Below are the code and all the weights of a small trained network. Each question names an input and a class and asks about switching units off, where a switched-off unit gives its printed mean instead of its output.

import numpy as np


def w(rows, s, z=0):
    codes = np.array(rows[::2]) - 128.0
    scale = np.full(codes.shape[1], s)
    scale[-1] = z or s
    return codes * scale


def f(y):
    return np.maximum(y, 0)


def log_softmax(a):
    a = a - a.max(-1, keepdims=True)
    return a - np.log(np.exp(a).sum(-1, keepdims=True))


def net(x, mask):
    res = np.array(x, float).reshape(1, 6) / 4 @ E
    y = f(res @ A[0][:, :-1].T + A[0][:, -1])
    res = res + np.where(mask, y, B[0][:, -1]) @ B[0][:, :-1]
    return log_softmax(res[-1] @ U[:, :-1].T + U[:, -1])


A, B = {}, {}
E = w([
[179,81,157,243,209],'x0',
[163,161,255,66,63],'x1',
[132,165,77,223,106],'x2',
[190,45,107,142,150],'x3',
[195,200,108,120,116],'x4',
[28,95,136,119,145],'x5',
],0.0097)
A[0] = w([
[103,32,47,156,158,197],'N0',
[115,247,95,177,115,126],'N1',
[171,141,87,216,115,200],'N2',
[113,51,161,164,112,175],'N3',
[130,163,165,34,57,206],'N4',
[242,70,143,83,98,255],'N5',
[142,53,70,92,178,196],'N6',
[140,96,79,101,160,139],'N7',
[142,176,184,102,108,136],'N8',
[58,156,91,74,63,97],'N9',
[134,107,97,27,110,107],'N10',
[127,60,149,110,162,248],'N11',
[121,229,97,210,138,133],'N12',
[138,196,85,235,92,168],'N13',
[58,146,49,77,23,130],'N14',
[132,149,237,108,126,221],'N15',
[124,148,142,142,63,121],'N16',
[141,185,153,139,108,129],'N17',
[134,165,83,202,102,169],'N18',
[87,124,175,128,99,180],'N19',
[55,133,60,148,207,221],'N20',
[71,96,157,139,240,195],'N21',
[87,149,133,119,127,100],'N22',
],0.013,0.004)
B[0] = w([
[101,129,104,218,100,228],'N0',
[176,188,135,172,114,199],'N1',
[207,153,124,215,170,224],'N2',
[112,124,118,177,174,181],'N3',
[117,125,141,39,133,248],'N4',
[141,128,72,82,225,234],'N5',
[78,136,112,231,136,199],'N6',
[111,166,125,190,128,166],'N7',
[151,121,158,41,130,192],'N8',
[122,180,73,108,77,206],'N9',
[107,105,107,102,91,197],'N10',
[77,161,165,151,152,196],'N11',
[225,98,118,134,106,209],'N12',
[224,162,148,153,139,225],'N13',
[86,200,17,97,81,224],'N14',
[146,115,157,34,188,223],'N15',
[162,106,99,90,120,159],'N16',
[159,122,156,76,112,167],'N17',
[254,127,90,197,146,201],'N18',
[133,152,128,121,180,176],'N19',
[122,123,200,230,65,214],'N20',
[71,98,230,195,140,201],'N21',
[93,154,114,157,122,151],'N22',
],0.0086,0.015)
U = w([
[169,145,100,142,229,254],'0',
[254,163,139,168,97,160],'1',
[89,126,163,183,57,74],'2',
[103,234,73,80,52,236],'3',
[113,126,220,118,199,19],'4',
[186,103,185,23,140,51],'5',
],0.0088,0.0015)

Each question gives the input, the list of numbers given to net, and the class t.
The units are the neurons (one row each of A and B). Each row of codes is followed by its name. A weight is (code - 128) times the scale printed after its matrix; where a second scale follows, it is the last column's (A, B and U).
mask holds one flag per neuron, in row order. A switched-off neuron (its flag False) gives its mean, the last column of its row in B, instead of its output. The means were averaged over made-up inputs and are rounded, as every weight is.
A unit's drop is (log p(t) with every unit on - log p(t) with that unit switched off) / (log p(t) with every unit on - log p(t) with every unit switched off).
The circuit of an input: a set's keep is (log p(t) with only the set's units on - log p(t) with every unit switched off) / (log p(t) with every unit on - log p(t) with every unit switched off). Starting from the 12 units with the biggest drops (on a tie, the unit counted first), units are removed one at a time, each time the one whose removal leaves the highest keep (on an exact tie, the one counted first), for as long as the keep stays at least 0.8.
circuit, biggest first: the units of the circuit, biggest drop first
unit that matters most: the unit with the biggest drop
k most important neurons: the k neurons with the biggest drops, biggest first
drop when u is switched off: that unit's drop, to one decimal
input [6,-4,0,7,-5,-4], class 2: unit that matters most -> N0
input [0,4,7,-5,-5,5], class 3: circuit, biggest first -> N2, N14
input [-5,-4,6,7,3,8], class 2: circuit, biggest first -> N20, N0
input [5,6,-8,0,-3,4], class 4: 2 most important neurons -> N21, N11
input [-4,7,-2,0,-1,7], class 5: 3 most important neurons -> N15, N4, N8
input [-7,-8,6,-2,-4,1], class 1: 4 most important neurons -> N20, N18, N13, N12
input [-6,-4,-7,4,-1,4], class 3: 2 most important neurons -> N14, N9
input [-1,-6,-6,7,8,-3], class 0: drop when N5 is switched off -> 0.2
input [5,-2,-4,-4,-2,-4], class 4: drop when N9 is switched off -> 0.1
input [1,-7,5,1,-6,1], class 2: drop when N2 is switched off -> -0.1
